Below are the code and all the weights of a small trained network. Each question names an input and a class and asks about switching units off, where a switched-off unit gives its printed mean instead of its output.

import numpy as np


def w(rows, s, z=0):
    codes = np.array(rows[::2]) - 128.0
    scale = np.full(codes.shape[1], s)
    scale[-1] = z or s
    return codes * scale


def norm(h):
    return h / np.sqrt((h * h).mean(-1, keepdims=True) + 1e-5)


def f(y):
    return np.maximum(y, 0)


def log_softmax(a):
    a = a - a.max(-1, keepdims=True)
    return a - np.log(np.exp(a).sum(-1, keepdims=True))


def net(x, mask):
    res = np.array(x, float).reshape(1, 6) / 4 @ E
    u = 0
    for l in range(3):
        y = f(norm(res) @ A[l][:, :-1].T + A[l][:, -1])
        res = res + np.where(mask[u : u + 3], y, B[l][:, -1]) @ B[l][:, :-1]
        u += 3
    return log_softmax(norm(res)[-1] @ U[:, :-1].T + U[:, -1])


A, B = {}, {}
E = w([
[175,94,215,116,31,126,141,79,176],'x0',
[70,243,181,24,131,108,111,87,99],'x1',
[230,209,113,183,50,154,65,158,128],'x2',
[130,247,115,115,124,136,44,135,225],'x3',
[227,134,103,156,168,187,125,18,71],'x4',
[254,148,52,158,99,13,39,24,106],'x5',
],0.0084)
A[0] = w([
[20,185,116,95,109,35,167,199,44,87],'L0N1',
[186,20,132,154,167,124,63,201,254,4],'L0N2',
[62,155,227,3,28,100,119,166,190,140],'L0N3',
],0.0049,0.0026)
B[0] = w([
[146,21,127,93,155,42,69,79,206,215],'L0N1',
[150,189,157,117,115,212,149,163,183,177],'L0N2',
[193,17,201,98,144,92,1,75,166,254],'L0N3',
],0.0087,0.0049)
A[1] = w([
[226,76,177,224,78,205,191,177,193,238],'L1N1',
[86,1,130,157,133,179,175,133,173,12],'L1N2',
[114,100,22,142,236,235,106,128,179,3],'L1N3',
],0.0057,0.0026)
B[1] = w([
[88,152,186,148,90,110,189,136,76,254],'L1N1',
[70,86,119,166,34,176,190,108,162,186],'L1N2',
[184,97,128,104,248,175,208,162,119,183],'L1N3',
],0.011,0.0066)
A[2] = w([
[254,145,90,92,121,63,113,65,74,110],'L2N1',
[152,115,83,231,231,191,77,107,178,210],'L2N2',
[16,169,167,74,152,56,108,169,97,1],'L2N3',
],0.0075,0.0016)
B[2] = w([
[186,196,27,194,92,175,52,159,102,254],'L2N1',
[5,227,162,98,206,118,237,176,172,224],'L2N2',
[108,74,120,121,188,93,74,172,135,200],'L2N3',
],0.013,0.0049)
U = w([
[54,10,127,138,179,132,216,141,157,125],'0',
[163,107,199,83,114,136,4,32,170,95],'1',
[137,81,147,146,146,161,199,100,14,26],'2',
[64,2,125,24,198,25,18,159,129,131],'3',
[128,58,189,188,67,97,184,181,138,202],'4',
[69,210,135,145,206,133,196,230,153,34],'5',
[174,196,39,235,75,79,48,66,67,253],'6',
],0.0088,0.0037)

Each question gives the input, the list of numbers given to net, and the class t.
The units are the neurons (one row each of A and B). Each row of codes is followed by its name. A weight is (code - 128) times the scale printed after its matrix; where a second scale follows, it is the last column's (A, B and U).
mask holds one flag per neuron, layer by layer. A switched-off neuron (its flag False) gives its mean, the last column of its row in B, instead of its output. The means were averaged over made-up inputs and are rounded, as every weight is.
A unit's drop is (log p(t) with every unit on - log p(t) with that unit switched off) / (log p(t) with every unit on - log p(t) with every unit switched off).
The circuit of an input: a set's keep is (log p(t) with only the set's units on - log p(t) with every unit switched off) / (log p(t) with every unit on - log p(t) with every unit switched off). Starting from all 9 units, units are removed one at a time, each time the one whose removal leaves the highest keep (on an exact tie, the one counted first), for as long as the keep stays at least 0.8.
circuit, biggest first: the units of the circuit, biggest drop first
unit that matters most: the unit with the biggest drop
k most important neurons: the k neurons with the biggest drops, biggest first
top k neurons in layer l: the k neurons of layer l with the biggest drops, biggest first
drop of u: that unit's drop, to one decimal
input [-3,-3,-7,-7,3,7], class 6: 2 most important neurons : (L2N1; L1N3)
input [-2,-1,2,3,0,-8], class 0: circuit, biggest first : (L2N1; L1N2; L2N2)
input [-8,2,-5,0,8,4], class 5: 2 most important neurons : (L2N2; L1N3)
input [-8,-3,1,-8,-7,7], class 6: top 2 neurons in layer 2 : (L2N1; L2N3)
input [7,2,-4,-3,2,1], class 1: circuit, biggest first : (L2N2; L1N3)
input [-7,2,2,-4,6,0], class 5: 2 most important neurons : (L2N2; L1N1)
input [1,-2,7,3,8,-3], class 5: 2 most important neurons : (L0N3; L2N2)
input [-3,-5,8,4,7,-2], class 5: top neuron in layer 2 : (L2N2)
input [-3,7,0,-3,7,-1], class 6: circuit, biggest first : (L2N1; L1N1)
input [-7,-8,-6,1,6,-3], class 5: 3 most important neurons : (L2N2; L0N3; L0N1)
input [-5,5,-4,-5,1,4], class 6: 2 most important neurons : (L2N1; L1N1)
input [5,7,2,5,-7,-5], class 1: 3 most important neurons : (L0N3; L2N2; L1N1)
input [-4,8,3,0,6,-8], class 3: top 2 neurons in layer 0 : (L0N2; L0N1)
input [-5,-3,7,2,-8,-7], class 3: top 2 neurons in layer 2 : (L2N3; L2N2)
input [-6,-3,-2,6,-5,5], class 5: unit that matters most : L2N2
input [-7,-3,-1,3,6,6], class 5: drop of L2N2 : 0.8
input [2,-3,-2,6,-2,0], class 1: drop of L1N3 : 0.2
input [-7,-3,-5,-3,4,3], class 5: drop of L2N2 : 0.5
